data = 2.24,-1.52,0.00,0.31,1.38,0.81,0.09,2.16,-1.74,0.68,-0.77,0.00
data[0] = 2.24
data[5] = 0.81
data[6] = 0.09
data[10] = -0.77
data[9] = 0.68
data[11] = 0.00

B =
[[ -3  30  21   2  17   3  -3   5 -25 -21  21   4]
 [ -4  25   7  -1  33  13   2   1  -5  13  47  10]
 [  2  -2 -24   0  -9 -18   1  -5 -11 -12  30 -11]
 [  1 -17  19  -4  17  -2  -1  29  39  18 -13  -7]
 [ -8  18  15   0  24  44   2 -12   1  56 -49  36]
 [ 12 -56  25  -2 -73  10   3 -22  36 -59 -50 -10]]
B[0,0]	-3
B[4]	[-8, 18, 15, 0, 24, 44, 2, -12, 1, 56, -49, 36]
B[4,3]	0
B[1,3]	-1
B[2,8]	-11
B[:, 3]	[2, -1, 0, -4, 0, -2]
B[1,11]	10
B[1]	[-4, 25, 7, -1, 33, 13, 2, 1, -5, 13, 47, 10]
B[4,2]	15
B[0,10]	21
B[1,1]	25
B[:, 9]	[-21, 13, -12, 18, 56, -59]
B[5,8]	36
B[2]	[2, -2, -24, 0, -9, -18, 1, -5, -11, -12, 30, -11]
B[4,1]	18
B[3,0]	1
B[1,10]	47
B[0,8]	-25
B[1,0]	-4
B[2,1]	-2
B[0,6]	-3
B[3,3]	-4
B[3,1]	-17
B[3,6]	-1
B[4,4]	24

X =
[[ 41  26  14  24   6 -75 -12  -3  -7 -64 -21]
 [  7 -27  17 -21  34  30 -46 -12 -19  50  31]
 [ -9  37  18  -8  -4 -56  37  -8  -7  53  39]
 [ 24 -20   6 -10 -36  31 -19  10 -32   8 -26]
 [ 39 -36  -6   0  23 -42  12 -31 -59  20  -6]
 [ 69  23  30  53   7  16 -17  -2  32 -12 -16]
 [-28 -33 -19  48   8 -67 -25  -3   3   3 -38]
 [-18  45  21  15  27  -5  19 -67  59 -25  39]
 [-55  63   6 -16  54 -19  -3  33  -8 -20  13]
 [-12 -36  84   7  26 -15 -16  22  48   9 -15]]
Rows and columns are counted from 0.
(0, 0) -> 41
(8, 2) -> 6
(6, 7) -> -3
(4, 8) -> -59
(1, 2) -> 17
(2, 10) -> 39
(5, 10) -> -16
(1, 0) -> 7
(0, 6) -> -12
(9, 9) -> 9
(5, 3) -> 53
(1, 4) -> 34
(5, 6) -> -17
(0, 2) -> 14
(0, 7) -> -3
(9, 4) -> 26
(6, 3) -> 48
(7, 5) -> -5
(1, 7) -> -12
(4, 0) -> 39
(0, 9) -> -64
(8, 0) -> -55
(3, 2) -> 6
(8, 10) -> 13
(1, 10) -> 31
(9, 1) -> -36
(3, 7) -> 10
(4, 10) -> -6
(0, 8) -> -7
(5, 9) -> -12
(2, 3) -> -8
(3, 10) -> -26
(4, 1) -> -36

a =
array([[-0.016,  0.034,  0.047, -0.146,  0.039, -0.164,  0.028,  0.037,
         0.035,  0.067,  0.062,  0.131,  0.041,  0.032],
       [ 0.038,  0.032,  0.002,  0.030,  0.036,  0.030,  0.034,  0.051,
         0.031,  0.020,  0.014, -0.043,  0.002,  0.030],
       [ 0.024,  0.035,  0.040,  0.095,  0.031,  0.180,  0.037,  0.045,
         0.033,  0.037, -0.038, -0.072,  0.050,  0.031],
       [-0.089,  0.034, -0.008, -0.075,  0.036,  0.175,  0.031,  0.032,
         0.027,  0.058,  0.057,  0.074,  0.034,  0.035]])
a[0,0] = -0.016
a[0,12] = 0.041
a[2] = [0.024, 0.035, 0.040, 0.095, 0.031, 0.180, 0.037, 0.045, 0.033, 0.037, -0.038, -0.072, 0.050, 0.031]
a[0,7] = 0.037
a[0,3] = -0.146
a[0] = [-0.016, 0.034, 0.047, -0.146, 0.039, -0.164, 0.028, 0.037, 0.035, 0.067, 0.062, 0.131, 0.041, 0.032]
a[:, 3] = [-0.146, 0.030, 0.095, -0.075]
a[1,12] = 0.002
a[3,1] = 0.034
a[3,8] = 0.027
a[1,3] = 0.030
a[3,11] = 0.074
a[:, 10] = [0.062, 0.014, -0.038, 0.057]
a[0,13] = 0.032
a[:, 12] = [0.041, 0.002, 0.050, 0.034]
a[:, 4] = [0.039, 0.036, 0.031, 0.036]
a[2,7] = 0.045
a[1,8] = 0.031
a[3,2] = -0.008
a[:, 2] = [0.047, 0.002, 0.040, -0.008]
a[0,9] = 0.067
a[1,9] = 0.020
a[:, 6] = [0.028, 0.034, 0.037, 0.031]
a[3,10] = 0.057
a[0,6] = 0.028
a[:, 13] = [0.032, 0.030, 0.031, 0.035]
a[1] = [0.038, 0.032, 0.002, 0.030, 0.036, 0.030, 0.034, 0.051, 0.031, 0.020, 0.014, -0.043, 0.002, 0.030]
a[3,9] = 0.058
